Below are the code and all the weights of a small trained network. Each question names an input and a class and asks about switching units off, where a switched-off unit gives its printed mean instead of its output.

import numpy as np


def w(rows, s, z=0):
    codes = np.array(rows[::2]) - 128.0
    scale = np.full(codes.shape[1], s)
    scale[-1] = z or s
    return codes * scale


def norm(h):
    return h / np.sqrt((h * h).mean(-1, keepdims=True) + 1e-5)


def f(y):
    return y / 2 * (1 + np.tanh(0.7978845608 * (y + 0.044715 * y**3)))


def log_softmax(a):
    a = a - a.max(-1, keepdims=True)
    return a - np.log(np.exp(a).sum(-1, keepdims=True))


def net(x, mask):
    res = np.array(x, float).reshape(1, 3) / 4 @ E
    u = 0
    for l in range(4):
        y = f(norm(res) @ A[l][:, :-1].T + A[l][:, -1])
        res = res + np.where(mask[u : u + 4], y, B[l][:, -1]) @ B[l][:, :-1]
        u += 4
    return log_softmax(norm(res)[-1] @ U[:, :-1].T + U[:, -1])


A, B = {}, {}
E = w([
[106,135,48,121,112,175,186,240,121,228],'x0',
[185,192,204,110,74,97,149,254,126,98],'x1',
[35,227,192,234,153,210,52,147,99,253],'x2',
],0.00073)
A[0] = w([
[193,47,20,58,79,92,250,205,166,130,3],'0.n1',
[38,205,119,219,140,199,85,163,99,235,62],'0.n2',
[150,115,105,143,155,127,133,128,133,136,90],'0.n3',
[100,53,30,110,173,170,195,120,187,161,98],'0.n4',
],0.0014,0.0018)
B[0] = w([
[57,119,110,157,198,152,9,37,95,116,122],'0.n1',
[177,125,238,93,111,100,164,103,203,56,254],'0.n2',
[133,118,110,117,142,90,129,100,94,112,83],'0.n3',
[73,193,101,82,103,78,140,119,106,182,146],'0.n4',
],0.0013,0.00072)
A[1] = w([
[124,146,138,118,119,99,121,114,125,117,82],'1.n1',
[156,146,214,208,140,89,68,90,140,82,8],'1.n2',
[132,163,175,129,141,81,98,98,138,102,1],'1.n3',
[180,72,122,85,121,78,86,70,120,1,54],'1.n4',
],0.0024,0.00095)
B[1] = w([
[92,124,106,122,156,162,163,134,161,182,118],'1.n1',
[55,112,21,159,93,244,63,119,66,250,180],'1.n2',
[55,85,85,128,130,187,164,138,131,236,121],'1.n3',
[210,99,243,142,178,192,198,181,201,140,253],'1.n4',
],0.0015)
A[2] = w([
[73,150,97,160,164,142,135,130,122,182,114],'2.n1',
[104,103,2,78,144,80,135,113,114,122,81],'2.n2',
[149,78,123,94,157,124,134,77,152,61,130],'2.n3',
[126,102,18,90,91,43,148,143,91,92,5],'2.n4',
],0.0027,0.002)
B[2] = w([
[184,114,188,108,134,81,118,109,105,21,225],'2.n1',
[92,135,51,100,6,218,47,177,91,121,145],'2.n2',
[140,147,129,86,124,70,174,179,178,83,254],'2.n3',
[92,113,103,177,110,236,48,95,88,210,76],'2.n4',
],0.0018,0.00071)
A[3] = w([
[102,160,188,171,141,119,89,75,117,133,45],'3.n1',
[100,97,39,107,128,147,99,108,127,128,27],'3.n2',
[130,197,146,142,103,97,143,252,85,162,255],'3.n3',
[52,187,104,167,136,139,61,101,79,178,134],'3.n4',
],0.0028,0.0003)
B[3] = w([
[84,176,16,145,96,68,111,90,56,182,182],'3.n1',
[92,161,142,79,55,172,106,225,161,87,128],'3.n2',
[177,4,104,32,169,107,207,97,245,6,249],'3.n3',
[148,150,147,102,123,27,162,117,128,73,198],'3.n4',
],0.0018,0.002)
U = w([
[214,66,178,77,176,99,233,162,230,42,190],'0',
[152,110,156,196,152,255,74,133,72,224,2],'1',
[59,124,13,69,24,249,38,202,108,117,122],'2',
[61,234,143,213,144,49,84,31,37,182,158],'3',
],0.0056,0.0038)

Each question gives the input, the list of numbers given to net, and the class t.
The units are the neurons (one row each of A and B). Each row of codes is followed by its name. A weight is (code - 128) times the scale printed after its matrix; where a second scale follows, it is the last column's (A, B and U).
mask holds one flag per neuron, layer by layer. A switched-off neuron (its flag False) gives its mean, the last column of its row in B, instead of its output. The means were averaged over made-up inputs and are rounded, as every weight is.
A unit's drop is (log p(t) with every unit on - log p(t) with that unit switched off) / (log p(t) with every unit on - log p(t) with every unit switched off).
The circuit of an input: a set's keep is (log p(t) with only the set's units on - log p(t) with every unit switched off) / (log p(t) with every unit on - log p(t) with every unit switched off). Starting from the 12 units with the biggest drops (on a tie, the unit counted first), units are removed one at a time, each time the one whose removal leaves the highest keep (on an exact tie, the one counted first), for as long as the keep stays at least 0.8.
circuit, biggest first: the units of the circuit, biggest drop first
most important unit: the unit with the biggest drop
top k neurons: the k neurons with the biggest drops, biggest first
top k neurons in layer l: the k neurons of layer l with the biggest drops, biggest first
drop of u: that unit's drop, to one decimal
input [8,5,-5], class 2: circuit, biggest first : 1.n4, 0.n1, 2.n4
input [-5,6,4], class 3: circuit, biggest first : 3.n1, 1.n4
input [4,-1,-7], class 2: most important unit : 0.n2
input [-8,7,4], class 3: circuit, biggest first : 1.n2, 3.n1
input [8,-7,4], class 0: circuit, biggest first : 1.n2, 2.n1
input [-8,8,4], class 3: circuit, biggest first : 1.n2, 3.n1
input [8,-7,3], class 0: top 2 neurons : 3.n4, 1.n2
input [2,-1,5], class 3: top 2 neurons : 2.n3, 3.n1
input [6,2,-8], class 2: top 2 neurons : 0.n2, 2.n4
input [-7,1,-1], class 1: top 2 neurons in layer 3 : 3.n3, 3.n4
input [-8,-4,0], class 1: top 3 neurons in layer 1 : 1.n4, 1.n2, 1.n3
input [3,-3,2], class 3: top 2 neurons in layer 2 : 2.n3, 2.n2
input [5,2,-2], class 2: drop of 0.n1 : 0.1
input [7,-1,6], class 0: most important unit : 3.n3
input [4,4,8], class 0: drop of 1.n1 : 0.0
input [6,-6,8], class 3: drop of 1.n4 : 0.1
input [-2,-5,1], class 3: drop of 3.n3 : 1.4
